[[148 119 149 150]
 [146 129 145 146]] Out: 119

[[138 117 119 141 140]
 [126 150 126 120 142]
 [115 130 122 128 129]] Out: 150

[[115 117 107 119]
 [119 122 140 124]] Out: 117

[[141 133 109 121]
 [112 111 136 126]
 [122 130 152 130]] Out: 111

[[143 133 109 120 109]
 [136 146 100 118 110]
 [151 149 105 108 114]] Out: 146

[[120 123 109 132 150 120 105]
 [112 124 109 131 124 137  98]] Out: 123
---
129  106  119  108
134  136  141  137
⇒ 134

142  116  134  126  138  125
140  140  102  134  124  133
136  117  109  135  147  146
⇒ 140

136  122  131  112  152  124  119
112  133  115  138  113  124  124
⇒ 112

118  113  138  133  131  106  134
107  131  117  121  147  128  126
⇒ 107

117  151  129  126  127
135  130  119  130  138
112  141  131  128  132
⇒ 135

131  122  119  122  118  120
131  122  116  122  104  117
⇒ 131

105  143  137  134  125  110
139  122  121  126  132  138
146  112  136  118  115  134
⇒ 139
---
Q:
136  145  148  129  150  105  104
116  123  149  111  139  152  145
125  123  141  145  108  138  104
A: 136

Q:
138  125  137  127  112  142
141  127  139  130  106  136
A: 138

Q:
130  113  143  126  110
130  144  104  144  156
A: 130

Q:
109  137  138  116
134  110  121  152
151  111   98  147
A: 109

Q: 112   99  106  111  146
A: 112

Q: 126  111  118  143  155
A: 126

Q: 105  119  107  112
A: 105

Q:
112  110  125  148  110  156
137  138  120  123  142  125
A: 112

Q: 132  158  128  128  129
A: 132

Q:
147  145  128  123  124  146  126
132  133  137  134  122  134  138
156  153  122  116  126  153  118
A: 147
---
129  101  112  126  130  129
147  119  139  120  121  120
124  123  122  122  135  116
-> 122

128  121  118  102  128  121  125
108  125  100  103  144  123  117
135  112  155  125  109  140  125
-> 155

140  133  104  130  124  127  125
127  123  148  134  122  120  126
118  137  131  144  138  136  127
-> 131

137  109  145  134  136  102  103
132  133  131  130  118  111  105
131  146  102  134  141  117  102
-> 102

109  128  125  100
126  127  122  125
134  125  130  135
-> 130

103  131  136  124  108
135  118  137  151  138
137  133  118  114  131
-> 118
---
[133 102 131 127] value 127

[120 134 110  99 146] value 110

[[132 138 136 127 133 109 121]
 [100 134 146 137 128 126 132]] value 109

[103 139 120 132] value 120

[126 122  99 106 105] value 105

[100 136 152 119 148] value 119

[[119 138 118  98 112]
 [103 131 134 121 111]] value 103

[109 114 138 126 154 141] value 114
---
((124, 136, 127, 118, 120), (152, 131, 119, 144, 137), (126, 128, 127, 120, 110))	119, 152
(110, 138, 137, 150, 128, 131, 114)	150, 150
(140, 130, 131, 143, 153)	131, 153
((128, 132, 130, 132, 125, 129, 127), (127, 126, 120, 153, 127, 129, 125), (124, 127, 130, 145, 128, 129, 129))	153, 153
(114, 129, 99, 119, 136)	99, 136
(104, 122, 123, 149, 114)	123, 149
(105, 122, 126, 141, 101)	126, 141
(134, 102, 138, 145, 122)	138, 145
---
[[105 135 108 127 123 136 126]
 [136 133 133 119 122 131 138]] -> 123

[[152 148 117 112 119]
 [114 106 153 145 152]
 [105 110 122 142 137]] -> 153

[[143 148 144 112 106 147 141]
 [145 148 147 110 106 146 143]
 [119 111 117 139 147 111 122]] -> 106

[[131 125 120 131 125]
 [112 153 151 127 141]] -> 120

[[135 155 128 148 125 132 117]
 [135 142 150 151 139 130 130]] -> 125

[[152 135 129 110 127 119]
 [131 135 107 116 132 119]
 [126 135 130 120 118 136]] -> 116
---
[[153 103 107 101 142 151]
 [143 102 110 103 146 156]
 [156 105 105  99 147 144]] ==> 156

[[125 146 136 124 145 117 136]
 [126 145 138 134 133 124 149]] ==> 136

[[129 145 144 148 144 144]
 [152 107 107 108 110 104]] ==> 144

[[122 125 130 129 131 130 103]
 [127 128 132 137 132 127 141]] ==> 103

[[118 151 148 120 113 113 130]
 [117 152 149 119 111 111 129]] ==> 130

[[117 136 118 134 157]
 [118 135 118 133 152]] ==> 157

[[137 138 105 108 106]
 [113 112 135 132 132]] ==> 106

[[101 146 129 125 129]
 [114 135 131 128 131]
 [121 130 138 136 134]] ==> 131

[[108 112 142 151 109 117 144]
 [148 143 112 106 147 138 113]] ==> 144
---
[[102 119 122 139]
 [156 134 126 116]] Out: 126

[[114 113 140 154 145]
 [142 152 112 120 103]
 [140 155 133 119 109]] Out: 120

[[145 122 108 124 134 125 142]
 [146 123 105 123 134 125 142]] Out: 125

[[132 152 124 137 128 124 126]
 [131 120 127 121 129 137 136]
 [127 127 121 135 129 127 126]] Out: 137

[[143 131 107 141 128 158]
 [120 157 114 148 134 149]] Out: 134

[[141 119 127 129 114]
 [132 119 114 133 102]] Out: 133

[[110 143 111 108 113 143 150]
 [115 142 114 116 117 147 149]
 [112 150 109 112 116 145 138]] Out: 147

[[108 104 145 137]
 [110 111 142 137]] Out: 142

[[130 130 132 132]
 [123 143 103 149]
 [122 124 101 145]] Out: 103
---
[[110 150 114 152 129 127]
 [132 131 122 126 107 139]
 [132 115 127 145 140 114]] --> 127

[[121 100 127 125]
 [122 101 123 126]
 [114 107 128 116]] --> 128

[[153 132 114 107 112 127 127]
 [113 122 127 142 138 140 139]
 [153 126 146 118 105 100  98]] --> 146

[[112 124 149 121]
 [113 131 106 131]
 [131 125 135 137]] --> 135

[[120 138 107 125]
 [122 126 135 126]
 [132 137 103 118]] --> 103

[[133 119 132 129 128 123 134]
 [118 126 123 119 142 119 100]
 [131 126 126 128 129 130 128]] --> 126

[[107 132 122 148 152 114]
 [149 124 134 108 104 142]
 [148 123 133 111 107 139]] --> 133

[[116 119 135 118]
 [112 105 111 121]
 [116 119 134 118]] --> 134
---
[[142 143 117 105 116 110 149]
 [141 138 124 125 123 131 127]
 [131 134 132 128 118 127 116]] --> 131

[[114 143 141 105 150 122]
 [135 120 121 139 116 132]
 [123 133 131 121 134 127]] --> 123

[[147  99 156 130]
 [122 134 120 128]
 [135 114 140 131]] --> 135

[[108 107 124 108 108 113 124]
 [127 126 129 125 126 125 128]
 [109 111 122 113 111 117 123]] --> 109

[[106 120 106 112]
 [135 128 134 133]
 [125 149 132 133]] --> 125

[[118 130 148 132 120 132 131]
 [139 151 110 152 128 147 153]
 [117 116 139 115 129 117 108]] --> 117
---
Input: [134 135 132 101 112]
Output: 132
Input: [132 121 134 102 131]
Output: 131
Input: [129 101 141 128 125]
Output: 128
Input: [130 128 125 153 122]
Output: 128
Input: [100 132 108 139 136]
Output: 132
Input: [148 157 140 142 121]
Output: 142
Input: [137 126 154 120 155]
Output: 137
Input: [148 145 147 146 158]
Output: 147
Input: [156 127 101 131 140]
Output: 131
